Below is a small trained network, with its code and all its weights. Each question gives an input and a target symbol and asks what happens when units are switched off, that is, made to give their printed mean instead of their output.

import numpy as np


def w(rows, s, z=0):
    codes = np.array(rows[::2]) - 128.0
    scale = np.full(codes.shape[1], s)
    scale[-1] = z or s
    return codes * scale


def f(y):
    return np.maximum(y, 0)


def softmax(a):
    e = np.exp(a - a.max(-1, keepdims=True))
    return e / e.sum(-1, keepdims=True)


def log_softmax(a):
    a = a - a.max(-1, keepdims=True)
    return a - np.log(np.exp(a).sum(-1, keepdims=True))


def net(x, mask):
    ids = ['αβγδεζηθλμξφψω'.index(c) for c in x.split()]
    T = len(ids)
    res = E[ids] + P[:T]
    r = res
    for j in range(2):
        rows = slice(4 * j, 4 * j + 4)
        q, k, v = (r @ M[0][rows].T for M in (Q, K, V))
        z = softmax(np.where(np.tri(T) > 0, q @ k.T / 4**0.5, -1e9)) @ v
        o = O[0][rows]
        res = res + np.where(mask[j], z, o[:, -1]) @ o[:, :-1]
    y = f(res @ A[0][:, :-1].T + A[0][:, -1])
    res = res + np.where(mask[2:6], y, B[0][:, -1]) @ B[0][:, :-1]
    return log_softmax(res[-1] @ U[:, :-1].T + U[:, -1])


Q, K, V, O, A, B = {}, {}, {}, {}, {}, {}
E = w([
[171,141,139,155],'α',
[157,143,145,144],'β',
[156,141,121,155],'γ',
[162,129,132,145],'δ',
[188,207,145,186],'ε',
[127,129,165,130],'ζ',
[170,111,211,84],'η',
[62,143,212,184],'θ',
[60,230,129,220],'λ',
[125,253,75,112],'μ',
[28,133,93,52],'ξ',
[133,183,150,32],'φ',
[37,155,239,19],'ψ',
[27,183,159,110],'ω',
],0.012)
P = w([
[130,123,133,137],'0',
[129,154,149,134],'1',
[111,175,160,129],'2',
[99,198,175,106],'3',
[110,224,187,107],'4',
[103,255,204,109],'5',
],0.0094)
Q[0] = w([
[121,103,190,61],'head 1',
[122,162,173,105],'head 1',
[156,85,109,129],'head 1',
[156,145,101,144],'head 1',
[108,39,58,186],'head 2',
[217,191,181,109],'head 2',
[98,255,169,170],'head 2',
[157,107,20,107],'head 2',
],0.015)
K[0] = w([
[82,93,148,13],'head 1',
[97,118,232,108],'head 1',
[161,71,80,115],'head 1',
[246,100,131,187],'head 1',
[205,88,88,159],'head 2',
[84,186,215,134],'head 2',
[84,179,162,7],'head 2',
[188,14,154,164],'head 2',
],0.012)
V[0] = w([
[162,120,57,158],'head 1',
[140,152,66,136],'head 1',
[121,75,130,102],'head 1',
[140,184,137,181],'head 1',
[184,196,75,175],'head 2',
[83,107,172,253],'head 2',
[113,143,28,118],'head 2',
[33,160,83,131],'head 2',
],0.013)
O[0] = w([
[77,134,144,98,12],'head 1',
[99,116,181,103,90],'head 1',
[121,177,113,149,24],'head 1',
[137,79,148,94,253],'head 1',
[197,37,104,138,154],'head 2',
[132,131,201,254,63],'head 2',
[134,103,32,146,64],'head 2',
[31,56,72,185,202],'head 2',
],0.012,0.0063)
A[0] = w([
[106,57,121,102,80],'neuron 1',
[154,3,30,119,5],'neuron 2',
[81,67,129,113,176],'neuron 3',
[148,57,161,207,138],'neuron 4',
],0.006,0.003)
B[0] = w([
[158,151,103,140,181],'neuron 1',
[186,254,137,234,254],'neuron 2',
[153,154,44,103,191],'neuron 3',
[100,64,90,125,230],'neuron 4',
],0.0072,0.0058)
U = w([
[152,121,141,141,51],'α',
[146,126,145,140,24],'β',
[143,118,130,126,77],'γ',
[146,139,142,144,83],'δ',
[201,5,165,84,170],'ε',
[149,124,152,130,72],'ζ',
[233,217,196,132,53],'η',
[138,184,190,237,66],'θ',
[89,28,122,169,109],'λ',
[214,163,61,204,193],'μ',
[50,107,68,119,198],'ξ',
[132,70,90,2,253],'φ',
[82,210,164,128,151],'ψ',
[53,88,123,141,243],'ω',
],0.0063,0.0031)

Each question gives the input, a string of symbols that net reads in full, and the target symbol t.
The units are the heads (4 rows each of Q, K, V and O) and the neurons (one row each of A and B). Each row of codes is followed by its name. A weight is (code - 128) times the scale printed after its matrix; where a second scale follows, it is the last column's (O, A, B and U).
mask holds one flag per unit, heads first, then neurons. A switched-off unit (its flag False) gives its mean, the last column of its rows in O or B, instead of its output. The means were averaged over made-up inputs and are rounded, as every weight is.
A unit's drop is (log p(t) with every unit on - log p(t) with that unit switched off) / (log p(t) with every unit on - log p(t) with every unit switched off).
The circuit of an input: a set's keep is (log p(t) with only the set's units on - log p(t) with every unit switched off) / (log p(t) with every unit on - log p(t) with every unit switched off). Starting from all 6 units, units are removed one at a time, each time the one whose removal leaves the highest keep (on an exact tie, the one counted first), for as long as the keep stays at least 0.8.
circuit, biggest first: the units of the circuit, biggest drop first
top k neurons: the k neurons with the biggest drops, biggest first
which heads matter: for each layer, one digit per head in row order, 1 if its drop is at least 0.15 and else 0, layers parted by /
input μ ε ε ε ε, target ε: which heads matter -> 11
input ε ε ε ε α, target ε: which heads matter -> 11
input ε ε μ β θ, target μ: circuit, biggest first -> [head 2; head 1; neuron 2]
input ε ε ε ξ μ, target ξ: which heads matter -> 01
input μ γ μ, target μ: which heads matter -> 01
input μ ε δ, target μ: top neuron -> [neuron 2]
input η φ α, target φ: which heads matter -> 01
input ψ μ ζ, target ψ: which heads matter -> 01
input θ μ η, target μ: which heads matter -> 11
input μ ε η θ λ, target λ: circuit, biggest first -> [head 2; neuron 4; neuron 2]
input ε γ ε μ θ, target μ: circuit, biggest first -> [head 2; neuron 2; head 1]
input ε ε φ ε λ η, target λ: circuit, biggest first -> [head 2; neuron 4]
input ε μ λ, target μ: top 3 neurons -> [neuron 2; neuron 3; neuron 1]
input δ ε η δ α, target η: top neuron -> [neuron 4]
input ε ε ε α, target ε: circuit, biggest first -> [head 2; neuron 2; head 1]
input ε ε ε, target ε: circuit, biggest first -> [head 2; head 1; neuron 2]
input λ η λ, target λ: circuit, biggest first -> [head 2; neuron 4; head 1]
input μ ε β φ λ, target φ: circuit, biggest first -> [head 2; head 1]
input μ ξ μ α, target μ: circuit, biggest first -> [head 2; neuron 2]
input μ θ μ μ φ, target φ: top neuron -> [neuron 2]
